Each row has a name. Each piece below is followed by the name of the row it came from, unless a question asks for something else. Each question is about the rows just above it. Places in a row count from 1.

[  6  -6  46 -57 -75] = Z218
[ 59  20  18 -28  80] = Z123
[  72   -8   33 -107  -71] = Z9
[ 45 -94  50 -94 -94] = Z198
[-18   2  73  58  53] = Z608
[ 73 -18  58   2  49] = Z644
Put [ 50 -94 -94  45 -94] back in order: which row is it? | Z198
Every place of [50] in Z198: | 3
Right after [18] comes | [-28]
Every place of [73] in Z644: | 1
find: [ 73 -18  58   2] | Z644
find: [73 58] | Z608

[-32 -10   2  45   1  -1  -4   1   9 -64 -63   3   6  -2   0   3  13  -7
 -40 -21  -1] : Z517
[-36 -15  -3  -7   0  -1   3  -4  10 -19 -78  -9  -3   5   2   7  17  -1
   8 -19   0] : Z651
[-15   5  16   2  93 -20  -1 -58  -1   1 -59   0  13  19  -1   1   2 -11
   7  -6   3] : Z9
[-21  23   2  90   1   3  38   4  -4   4  39  -6  -2 -10   1   3  -8   1
 -59  20   0] : Z608
[-56   7   1  97   1   1  -3   2   7 -54 -42  -8   2  -7   1   6  10  -4
 -68  -7   0] : Z417
[-22  22   3  93   1   3   3   4   3  -2 -22  -6   0 -10   1   0  -9   0
 -58  17   0] : Z644
[-23  22   4  92   1   3  -2   3  -4   2  37  -6  -1 -10   1   1  -9   0
 -59  18   0] : Z123
[-59  16  -1  93   1   2  19   0   3 -11 -20 -15  -6  -6   0   7   5   1
 -58  13  -1] : Z218
[-12 -17  -1  -4   0  -2  -3  -1  10 -57 -73   6   7   2   0   0  15  -6
   1 -26  -1] : Z762
[-33  18  -1  36   1   3   3  -3  -2  23  27 -15  -7  -3   1   5  -6   5
 -18  24   0] : Z198
The row with [ 6 -2  0  3] is | Z517
Which entry of Z608 is missing from [  1  39 -10   0  23  -8   1  38  90 -21   4  -2   4   3  -6 -59  20   3
  -4   1]? | [2]
Z608 without one entry, shuffled: [  4   1   4   2   0 -10 -21  -6  -8 -59   1   3  23  -2  -4   1   3  90
  38  20]. Gone: | [39]
Z198 without one entry, shuffled: [-33  18  -3   3   1   5  -6  36  23   3  -2   0   1  24  -3 -15 -18  27
   5  -7]. Gone: | [-1]
Which row holds [-12 -17  -1  -4   0  -2  -3  -1  10 -57 -73   6   7   2   0   0  15  -6
   1 -26  -1]? | Z762
Put [-11 -20 -15  -6  -6   0   7   5   1 -58  13  -1 -59  16  -1  93   1   2
  19   0   3] back in order: which row is it? | Z218
At which places does Z644 hold [3]? | 3 6 7 9

[-47 -70 -13  36 -57 -24 -42 -46  47   0   7] -> Z123
[-37 -45 -20  33 -53   8 -38 -56  43  92 -22] -> Z198
[ 24 -84  29  42 -51  -8 -36 -56  43  37  11] -> Z282
[ 63 -24  47 -13  36 -57 -70 -42 -46 -16 -24] -> Z762
[ 24 -84  29  42 -51  -8  -3 -51  39   4  15] -> Z651
find: [-70 -13  36 -57 -24 -42 -46  47] | Z123
find: [-37 -45 -20  33 -53   8 -38 -56  43  92 -22] | Z198
Shuffled Z198 with one entry gone: [-22 -20 -56 -45 -38  33 -53   8  92  43], missing | [-37]
Which row holds these entries in another order? [-70 -57 -46 -42 -24 -24 -16 -13  36  47  63] | Z762

[ 29 -14 -51 -16   8   9  37  28 -25  19 -50  13 -21 -18  17  -3  -6 -16
  11  17 -15 -23 -12  14   2 -22  -2 -22  21  19  11  38  25  11  18  19
 -17 -10 -10  31 -15   6 -28  -4 -25 -21  41  25] : Z282
[ 29  18 -97 -16   5   9 105  28 -32  19 -50  13 -21 -18 -12  -3  -1 -16
  11  17 -15 -23  16  14 -16 -22  -2 -22  25  19  32  38  25  11 -63  19
 -17 -56 -10  31  -3   6 -28  -4 -25 -21  41  25] : Z762
[   9  -14  -55  -16    8    9   44  -35  -32  -10  -50   13  -21 -101
  -12   -3   -1  -16   11   17  -15  -23  -12   14   92  -93   -2 -107
  -40   19   89   38   25  -46  -63   19  -63  -56  -10  -39  -15    6
  -28  -12  -25  -21   81   25] : Z9
[ 29 -14   9   3   8  -3  44 -37 -32  19 -15  14 -21 -18 -12  -3  -1 -16
  11  17 -15 -23  18  11   2 -22  -5  28  21  19  15  25  25  11 -63  19
   9 -56   5  31 -15   6 -28  -4 -25 -21  49  25] : Z651
find: [   9  -14  -55  -16    8    9   44  -35  -32  -10  -50   13  -21 -101
  -12   -3   -1  -16   11   17  -15  -23  -12   14   92  -93   -2 -107
  -40   19   89   38   25  -46  -63   19  -63  -56  -10  -39  -15    6
  -28  -12  -25  -21   81   25] | Z9
The row with [ 29  18 -97 -16   5   9 105  28 -32  19 -50  13 -21 -18 -12  -3  -1 -16
  11  17 -15 -23  16  14 -16 -22  -2 -22  25  19  32  38  25  11 -63  19
 -17 -56 -10  31  -3   6 -28  -4 -25 -21  41  25] is | Z762
Z651 without one entry, shuffled: [-16  -1  18   2  25 -15   3  -5 -23  19  44 -28 -15  14 -18   5  25 -22
 -21  -3  19 -15  -3  15  -4  19  28  25  49  31 -32  11  21 -63   6 -21
   9   9  11 -14  11 -12  29 -56 -25   8 -37]. Gone: | [17]

